Here is a tiny trained network, its code and every weight. The questions are about switching its units off for an input and a class, where a switched-off unit gives its printed mean instead of its output.

import numpy as np


def w(rows, s, z=0):
    codes = np.array(rows[::2]) - 128.0
    scale = np.full(codes.shape[1], s)
    scale[-1] = z or s
    return codes * scale


def f(y):
    return np.maximum(y, 0)


def log_softmax(a):
    a = a - a.max(-1, keepdims=True)
    return a - np.log(np.exp(a).sum(-1, keepdims=True))


def net(x, mask):
    res = np.array(x, float).reshape(1, 5) / 4 @ E
    y = f(res @ A[0][:, :-1].T + A[0][:, -1])
    res = res + np.where(mask, y, B[0][:, -1]) @ B[0][:, :-1]
    return log_softmax(res[-1] @ U[:, :-1].T + U[:, -1])


A, B = {}, {}
E = w([
[70,213,188,197,98,84,133,43],'x0',
[216,155,235,78,146,167,81,92],'x1',
[73,215,96,34,187,43,146,95],'x2',
[88,152,128,191,228,137,23,184],'x3',
[199,116,79,154,107,8,55,74],'x4',
],0.012)
A[0] = w([
[176,110,81,90,122,68,63,115,23],'n1',
[118,169,109,147,184,195,82,145,80],'n2',
[112,154,93,187,184,146,52,129,90],'n3',
[79,101,5,167,120,75,163,173,121],'n4',
[120,117,124,172,157,111,50,152,65],'n5',
[190,127,57,106,108,105,66,140,94],'n6',
[41,153,137,112,131,209,201,161,138],'n7',
[186,121,91,64,4,136,223,69,93],'n8',
[184,111,177,156,113,153,102,140,71],'n9',
[146,67,105,93,157,123,134,165,79],'n10',
[87,86,76,172,143,142,139,92,99],'n11',
[107,177,96,124,171,137,45,180,86],'n12',
[191,140,114,151,97,53,66,140,145],'n13',
[52,98,53,154,144,135,175,167,121],'n14',
[133,130,143,173,104,56,93,73,102],'n15',
[175,91,161,194,94,170,109,134,61],'n16',
[133,183,141,36,167,83,147,134,95],'n17',
[103,126,115,60,149,93,159,89,68],'n18',
[175,54,140,176,88,181,127,116,67],'n19',
[75,93,166,67,163,213,160,152,145],'n20',
[161,90,118,86,170,131,123,140,124],'n21',
[126,159,110,96,224,85,160,114,95],'n22',
[214,162,174,54,157,179,59,120,114],'n23',
[97,170,185,203,54,137,83,137,66],'n24',
[59,161,201,191,110,121,165,74,126],'n25',
[193,146,212,81,162,129,102,131,121],'n26',
[105,131,123,124,155,135,79,157,102],'n27',
[171,60,91,34,162,128,107,200,22],'n28',
[176,53,71,153,122,61,105,75,115],'n29',
[132,129,78,212,76,151,141,168,140],'n30',
[152,51,105,86,146,143,104,174,1],'n31',
[109,198,102,39,165,102,110,159,75],'n32',
[169,86,66,49,138,177,124,196,51],'n33',
],0.012,0.0029)
B[0] = w([
[134,173,132,187,121,174,141,183,194],'n1',
[168,103,96,79,177,168,153,133,199],'n2',
[190,74,108,65,173,148,179,128,208],'n3',
[168,174,107,87,16,132,71,62,245],'n4',
[153,95,80,105,135,157,188,129,194],'n5',
[125,222,166,170,165,158,129,184,190],'n6',
[142,205,134,156,111,179,131,192,247],'n7',
[178,65,56,48,170,164,219,123,253],'n8',
[73,107,99,158,92,131,123,106,187],'n9',
[124,117,173,131,127,57,110,110,189],'n10',
[139,139,121,140,125,146,110,68,180],'n11',
[141,100,80,86,177,150,154,97,204],'n12',
[121,165,134,129,165,169,126,184,210],'n13',
[142,194,116,112,70,131,118,74,230],'n14',
[137,195,154,146,135,97,143,168,207],'n15',
[55,71,122,149,122,130,111,132,210],'n16',
[94,77,142,180,132,174,103,118,201],'n17',
[69,47,78,197,155,121,121,103,183],'n18',
[70,63,91,202,129,133,132,119,220],'n19',
[141,204,155,173,128,197,125,237,239],'n20',
[129,140,173,128,109,63,124,111,176],'n21',
[55,82,87,191,107,122,149,108,190],'n22',
[154,175,100,101,83,149,54,58,221],'n23',
[106,107,153,128,123,70,171,104,196],'n24',
[147,174,216,85,144,2,152,159,218],'n25',
[156,185,59,86,41,137,46,62,202],'n26',
[154,80,120,118,178,108,149,132,174],'n27',
[123,115,161,111,124,40,153,145,227],'n28',
[119,200,180,144,127,207,154,205,218],'n29',
[79,93,88,148,79,121,94,89,210],'n30',
[147,95,171,126,158,34,126,111,205],'n31',
[60,68,116,180,134,111,102,143,198],'n32',
[116,148,191,104,165,69,122,133,233],'n33',
],0.0094,0.018)
U = w([
[156,216,153,179,156,218,136,254,200],'0',
[178,182,75,100,53,150,42,36,96],'1',
[208,64,45,53,226,179,235,131,106],'2',
[24,50,91,242,148,139,105,114,1],'3',
[148,151,230,118,176,9,146,135,254],'4',
],0.011,0.00078)

Each question gives the input, the list of numbers given to net, and the class t.
The units are the neurons (one row each of A and B). Each row of codes is followed by its name. A weight is (code - 128) times the scale printed after its matrix; where a second scale follows, it is the last column's (A, B and U).
mask holds one flag per neuron, in row order. A switched-off neuron (its flag False) gives its mean, the last column of its row in B, instead of its output. The means were averaged over made-up inputs and are rounded, as every weight is.
A unit's drop is (log p(t) with every unit on - log p(t) with that unit switched off) / (log p(t) with every unit on - log p(t) with every unit switched off).
The circuit of an input: a set's keep is (log p(t) with only the set's units on - log p(t) with every unit switched off) / (log p(t) with every unit on - log p(t) with every unit switched off). Starting from the 12 units with the biggest drops (on a tie, the unit counted first), units are removed one at a time, each time the one whose removal leaves the highest keep (on an exact tie, the one counted first), for as long as the keep stays at least 0.8.
circuit, biggest first: the units of the circuit, biggest drop first
top k neurons: the k neurons with the biggest drops, biggest first
drop of u: that unit's drop, to one decimal
input [-7,-7,0,-2,3], class 1: top 2 neurons : (n4 n14)
input [6,-4,5,4,-2], class 4: top 2 neurons : (n25 n19)
input [1,0,8,-8,-2], class 2: circuit, biggest first : (n8)
input [-5,-8,4,-2,8], class 0: top 4 neurons : (n29 n6 n1 n13)
input [4,5,-8,8,-6], class 2: circuit, biggest first : (n2 n3)
input [2,-4,-1,4,-2], class 1: circuit, biggest first : (n14 n4)
input [-3,-8,-5,4,-7], class 1: top 4 neurons : (n4 n14 n30 n29)
input [7,2,-7,7,-1], class 2: circuit, biggest first : (n3 n5)
input [-1,5,4,-4,5], class 0: top 2 neurons : (n4 n1)
input [6,4,1,-6,6], class 0: circuit, biggest first : (n29 n13)
input [-3,-3,6,-7,8], class 0: top 3 neurons : (n29 n1 n6)
input [5,8,-3,8,-1], class 1: top 2 neurons : (n26 n23)
input [7,-2,3,-6,2], class 4: top 2 neurons : (n25 n15)
input [-4,-6,-5,5,2], class 1: circuit, biggest first : (n4)
input [-3,-3,7,7,6], class 2: top 3 neurons : (n3 n12 n5)
input [0,3,-4,2,-2], class 3: top 2 neurons : (n4 n14)
input [-7,3,1,-6,6], class 4: top 2 neurons : (n28 n20)
input [6,6,5,-3,6], class 0: drop of n1 : 0.3
input [-8,6,0,-4,-3], class 4: drop of n33 : 0.4
input [3,6,-7,2,-4], class 3: drop of n4 : 0.5
input [5,5,-7,-5,5], class 3: circuit, biggest first : (n19)
